How the elements are linked:
* | zo si zu ra sa ze
sak | mus nel sot zul tak nid
tez | neb bor kad fem rak moz
nuz | gis zod vob dar dib mes
zal | tak sot zaf lak nev zul
zul | sot mus tak zal zaf sak
zif | dif sus loz mos niv lun
dif | lun rak zif loz mos sus
pud | niv loz fad kud vin mos
paz | geg vin zod mes gis num
sot | sak nid zul tak zal mus
fer | gul lak saf mef mag nev
vin | kud pud num geg paz fad
rak | fem tez sus lun dif kad
mus | nid zin sak sot zul nel
nid | nel dib mus sak sot zin
lun | sus fem dif zif loz rak
neb | moz dup tez kad fem bor
dib | dar nuz zin nel nid vob
niv | mos zif pud fad kud loz
fem | kad neb rak sus lun tez
zin | dib vob nel nid mus dar
mef | saf gul mag dup bor fer
dar | vob gis dib zin nel nuz
mes | zod geg gis nuz vob paz
mag | mef fer dup bor moz saf
nev | lak zal gul fer saf zaf
kud | fad niv vin num geg pud
nel | zin dar nid mus sak dib
sus | rak kad lun dif zif fem
kad | tez moz fem rak sus neb
gul | nev zaf fer saf mef lak
zaf | zal zul lak nev gul tak
vob | nuz mes dar dib zin gis
bor | dup mef moz neb tez mag
moz | bor mag neb tez kad dup
num | vin fad geg paz zod kud
loz | zif lun mos niv pud dif
dup | mag saf bor moz neb mef
fad | pud mos kud vin num niv
saf | fer nev mef mag dup gul
mos | loz dif niv pud fad zif
gis | mes paz nuz vob dar zod
tak | zul sak zal zaf lak sot
zod | paz num mes gis nuz geg
geg | num kud paz zod mes vin
lak | zaf tak nev gul fer zal

The rows follow the links: the fewer symbols apart two elements are, the more alike their rows tend to be.

Each row is also shifted at random along 5 hidden directions that mean nothing.

Some elements, each with a row of numbers:
pud: 49,25,-63,18,-103,-101,2,79,-16,-87,-137,10,-24,38,-21,117,0,19,29,-39,-47,-27,-68,-7,-56,94,-39,-32,47,51,-37,-16,47,56,62,-3,12,-34,-69,-33,68,56,-10,-73,128,-42,-27,1,-46,-22,-12,-158,65,1,17,17,-11,-107,-56,24,6,103,-72,36,22,97
mos: 47,25,-51,29,35,-61,9,74,8,-101,-119,29,-12,54,-15,36,-12,22,48,-53,-14,-5,-9,39,-54,108,-58,-84,6,0,-14,-50,43,48,33,-2,49,-14,-43,-14,118,69,5,-42,105,3,-38,24,-28,5,-32,-153,27,7,56,5,-17,-62,-90,43,13,82,-64,113,52,81
mus: -25,9,-22,-89,85,139,77,-64,-81,-70,110,-104,-11,37,0,-15,50,78,-209,71,49,54,-1,9,144,-67,140,67,-47,-4,52,297,-125,-13,15,-72,-123,29,-180,70,-196,145,1,265,6,14,-26,-2,-27,13,7,115,18,3,-12,-53,140,-29,158,-83,178,-72,229,-164,104,-59
lak: -47,-40,21,25,151,98,-46,-82,16,25,112,-30,42,-65,-75,-110,-19,53,-18,33,61,47,71,23,23,-110,-15,19,-49,-11,49,69,-1,-37,-99,46,-33,55,-38,-3,-61,5,12,65,-52,62,11,-52,111,27,47,150,-4,3,-25,-15,77,121,54,-33,42,-102,-21,48,54,-109
gul: -19,-37,-42,41,-36,37,-17,-125,69,43,119,16,63,-186,-130,24,2,-87,33,-64,72,-1,78,-144,-83,-133,-88,18,-14,92,51,56,-33,-20,-111,4,42,116,28,-35,-5,-110,-4,-27,-84,-59,67,-54,87,-32,16,151,78,-34,-99,20,-4,118,32,-31,-32,34,-48,13,-184,-85
zif: 50,19,-30,42,25,-56,6,56,39,-104,-124,55,-59,56,5,45,-47,9,48,-60,5,32,-19,50,-38,86,-32,-89,46,-26,8,-53,2,8,22,1,66,-10,-49,15,111,106,41,-34,84,27,-36,27,-18,-40,-68,-135,-4,24,49,-29,19,-50,-120,52,25,90,-21,92,57,49
sak: -38,-25,-18,-5,-106,1,-75,-32,-70,94,89,-64,95,-107,-45,-16,64,42,-124,63,-30,-47,-32,-69,-9,-99,-12,155,-127,103,-12,122,94,17,-42,33,-125,-11,-17,-20,-102,-121,-44,39,-23,-37,0,-92,75,34,119,119,68,-8,-60,49,-6,37,152,-36,-12,-79,-114,-98,22,-24
vob: -26,0,87,-108,116,-29,-51,60,-133,153,14,-13,130,94,46,-144,65,50,180,97,-94,-113,4,46,32,81,-14,23,14,-31,-141,-281,148,14,101,14,-27,-94,229,-134,0,-212,-160,-114,-91,15,38,25,-67,166,122,27,-76,-26,56,75,-152,-9,60,7,-149,-163,-75,65,-41,85
geg: 28,33,-46,-77,-67,-20,87,80,-88,-49,-52,-24,-3,71,62,65,62,0,-139,18,-20,-63,-57,-18,25,111,45,24,-71,40,-27,93,2,55,101,-98,-39,-48,-28,32,-25,11,-18,91,57,-44,-20,58,-111,7,-26,-110,31,-13,44,7,-34,-140,45,7,47,54,71,-115,29,120
num: 35,16,-102,-21,-74,-67,19,83,-100,-86,-87,-29,44,12,-45,77,65,45,-89,-27,-38,-60,-44,-36,-52,104,-44,24,-96,112,-47,97,72,93,67,-50,-51,-44,-82,-33,22,-3,-37,38,127,-49,-42,-7,-40,18,29,-125,98,-13,23,40,-27,-115,42,15,51,70,-73,-21,60,122
dib: -16,-6,-9,-74,96,-4,-43,-2,-113,-27,19,-93,47,84,-55,-42,27,157,142,71,-48,-13,-33,26,57,7,63,36,129,3,-77,-17,18,35,71,32,-117,-24,-87,-114,-99,59,-113,-20,48,5,-28,-44,-51,94,101,53,30,2,-14,12,51,-43,123,-78,46,-125,43,24,35,10
paz: 22,40,-17,-46,-244,-76,29,72,-81,-67,-88,-51,-84,104,93,156,41,51,-112,32,-86,-24,-157,-12,60,62,135,83,58,30,-30,101,-32,45,121,-38,-118,-90,-152,36,-80,115,-5,36,117,-58,-48,-13,-114,-33,-19,-124,31,14,-20,1,32,-172,60,-31,63,51,103,-177,78,78
nel: -39,3,30,-80,-160,-19,-5,-17,-79,94,65,-59,24,-8,31,40,69,3,-19,68,-61,-64,-55,-88,52,-38,75,128,23,48,-46,28,-6,3,61,-14,-99,-25,34,-27,-124,-101,-67,-11,-51,-62,33,-34,-43,31,61,82,25,-15,-71,42,-25,-35,141,-64,-41,-59,44,-141,-81,9
sus: 44,2,-59,100,-219,-88,0,19,97,-43,-87,67,-53,-83,-21,157,-42,-100,-36,-107,3,3,-30,-73,-112,13,-81,-24,-6,60,38,27,5,26,-46,1,69,20,-35,38,106,19,81,-92,78,-72,-2,-13,21,-113,-77,-102,69,12,-39,3,-7,-30,-108,53,-27,180,-85,-1,-60,15
dar: -14,-1,-34,-97,166,30,1,16,-126,4,33,-71,121,50,-71,-79,71,90,109,51,-11,-67,31,9,24,60,-6,15,4,35,-80,-34,53,47,86,-29,-56,-7,10,-118,-62,-65,-136,23,-6,-15,10,4,-49,121,102,50,37,-39,24,42,-34,-35,118,-43,12,-116,-9,56,-12,55
nev: -43,-44,40,9,181,56,-67,-94,65,70,115,0,56,-66,-78,-117,-32,-7,201,16,44,41,98,1,-9,-98,-37,-32,74,-38,-1,-130,-1,-46,-80,55,45,72,90,-74,8,-65,-40,-81,-98,38,43,-19,74,44,46,160,-29,3,-28,1,4,152,1,-28,-52,-108,-30,131,-98,-102
sot: -21,-43,-77,-33,245,88,-43,-81,-69,-14,120,-81,155,-90,-194,-109,61,98,55,17,64,-14,108,-40,-10,-66,-70,20,-70,85,-12,111,45,27,-41,-9,-46,88,-55,-106,-73,-46,-101,88,-18,4,16,-62,75,82,119,167,103,-35,-19,27,50,91,139,-56,79,-104,-53,90,-19,-41
tak: -56,-25,48,-31,106,93,-26,-56,-32,130,148,-19,85,-72,-3,-137,42,-12,-85,80,23,-16,68,-2,31,-91,-14,60,-147,5,8,33,43,-37,-67,14,-31,19,105,6,-78,-141,-18,82,-137,35,27,-20,82,58,72,151,-34,-22,0,20,-29,104,95,-11,-30,-124,-26,-54,5,-60

From each start, follow one symbol. Which element do you reach?
Answer with the element's name.
new walk
5,19,26,-84,99,-45,-24,60,-103,-61,-86,-78,-26,192,31,-30,1,155,192,71,-93,-4,-64,101,94,97,107,-20,212,-84,-98,-131,15,32,138,19,-92,-79,-82,-101,-52,121,-112,-70,72,31,-39,15,-128,83,41,-66,-46,16,39,3,36,-101,45,-48,26,-103,83,57,73,55
sa	vob
new walk
-35,-18,61,34,165,114,-3,-51,48,104,119,53,45,-79,36,-177,-17,-69,-117,29,73,37,114,57,9,-80,-48,-21,-187,-66,67,-10,28,-67,-119,22,60,40,141,74,10,-111,63,95,-145,97,30,27,116,0,-6,103,-87,3,47,-25,-23,162,-32,48,-33,-69,-37,31,42,-86
zo	fer
new walk
25,-15,10,137,-90,-73,-77,-9,113,-120,-112,25,-155,25,-6,65,-129,55,69,-42,-15,116,-73,72,-21,-43,13,-44,174,-74,48,-23,-34,-34,-64,104,5,5,-175,41,63,233,108,-107,125,56,-60,-71,65,-105,-64,-74,-19,58,-30,-61,132,22,-143,7,43,77,-41,90,110,-76
si	moz
new walk
-37,-15,-12,11,-223,39,-2,-98,21,60,129,-45,-13,-150,-26,95,26,-66,-145,-8,36,6,-25,-148,2,-167,43,125,-35,98,52,195,-78,-26,-54,-14,-68,54,-52,38,-127,-53,31,66,-56,-82,42,-61,53,-69,8,152,76,-7,-137,13,46,50,121,-60,14,22,49,-189,-111,-90
si	sot
new walk
-2,18,-23,-97,-25,-9,50,51,-107,-60,-18,-70,-13,112,53,52,60,72,-38,49,-51,-24,-73,10,91,65,119,39,48,5,-46,74,-37,42,125,-53,-96,-60,-93,-4,-90,89,-57,75,63,-25,-24,26,-122,43,9,-43,3,-8,17,-3,20,-131,88,-44,66,-34,135,-109,47,58
zo	mes
new walk
14,-16,-33,49,-88,28,57,-106,148,11,73,70,-29,-149,-71,110,-33,-187,31,-137,103,30,84,-160,-82,-84,-62,-52,40,42,81,46,-142,-48,-94,-50,148,131,66,37,53,-58,57,-31,-88,-90,87,25,41,-97,-82,76,59,-20,-77,-12,-28,86,-52,-2,-41,123,54,-21,-257,-84
zo	mag
new walk
31,16,-58,14,-144,-107,1,102,-52,1,-102,35,53,-12,11,66,41,-19,-97,-29,-64,-86,-48,-29,-99,98,-95,21,-143,102,-52,-13,121,69,44,-25,1,-57,31,-14,87,-93,0,-44,74,-43,-15,2,-15,-5,23,-150,61,-22,36,54,-97,-90,-37,70,-42,100,-164,-14,24,141
si	mos
new walk
1,-17,60,112,30,-23,-77,2,112,53,-38,82,-17,-41,22,-77,-83,-42,53,-14,4,38,27,75,-49,-37,-80,-48,-18,-63,30,-148,75,-42,-101,101,75,-1,89,25,113,-34,73,-105,-31,82,-8,-20,112,-45,-18,-6,-70,26,24,-12,-18,115,-135,69,-70,0,-139,135,49,-48
si	dup
new walk
-3,-9,-57,-58,121,8,-30,72,-178,23,12,-63,160,14,-57,-112,97,117,-122,83,-45,-93,11,47,-13,62,-66,59,-217,94,-63,64,175,82,46,-8,-105,-60,-6,-52,-40,-102,-94,99,40,29,-35,-26,25,114,128,-21,71,-34,73,54,-42,-34,114,20,34,-87,-147,8,145,99
zu	vob
new walk
-29,-23,137,81,113,31,-120,-41,83,108,21,53,-38,7,53,-162,-100,21,132,69,-10,73,26,133,28,-81,-3,-13,64,-154,9,-211,52,-85,-96,140,27,-18,103,15,37,-19,52,-106,-93,128,4,-36,112,9,5,84,-144,41,12,-31,21,162,-97,30,-76,-119,-74,124,79,-111
ze	fer
new walk
-35,-22,35,29,63,63,-68,-77,18,25,94,-41,3,-37,-34,-84,-15,79,-19,60,21,61,14,32,53,-137,43,59,8,-19,30,86,-15,-27,-69,69,-76,31,-78,16,-93,58,22,62,-24,60,-15,-72,96,2,41,153,-14,23,-49,-22,96,97,63,-52,45,-104,11,-4,93,-108
zo	zal
new walk
-5,-2,85,74,-32,-2,-29,-61,143,25,-7,66,-98,-26,53,1,-100,-70,114,-31,27,70,9,12,-4,-71,10,-64,145,-101,35,-126,-68,-72,-77,54,87,32,62,43,53,32,72,-118,-75,26,29,3,36,-61,-80,36,-85,27,-27,-36,12,89,-113,11,-57,12,28,53,-68,-94
ra	neb
new walk
38,30,-11,52,-136,-49,47,64,54,-30,-87,72,-66,-11,76,90,-19,-93,-147,-57,-3,-10,-35,-4,-60,56,-34,-35,-88,0,38,30,-2,0,-14,-26,69,-21,12,98,87,16,91,7,40,-14,-11,39,-6,-76,-98,-150,-5,24,32,-16,-35,-54,-105,73,-8,136,-23,-46,34,44
sa	mos
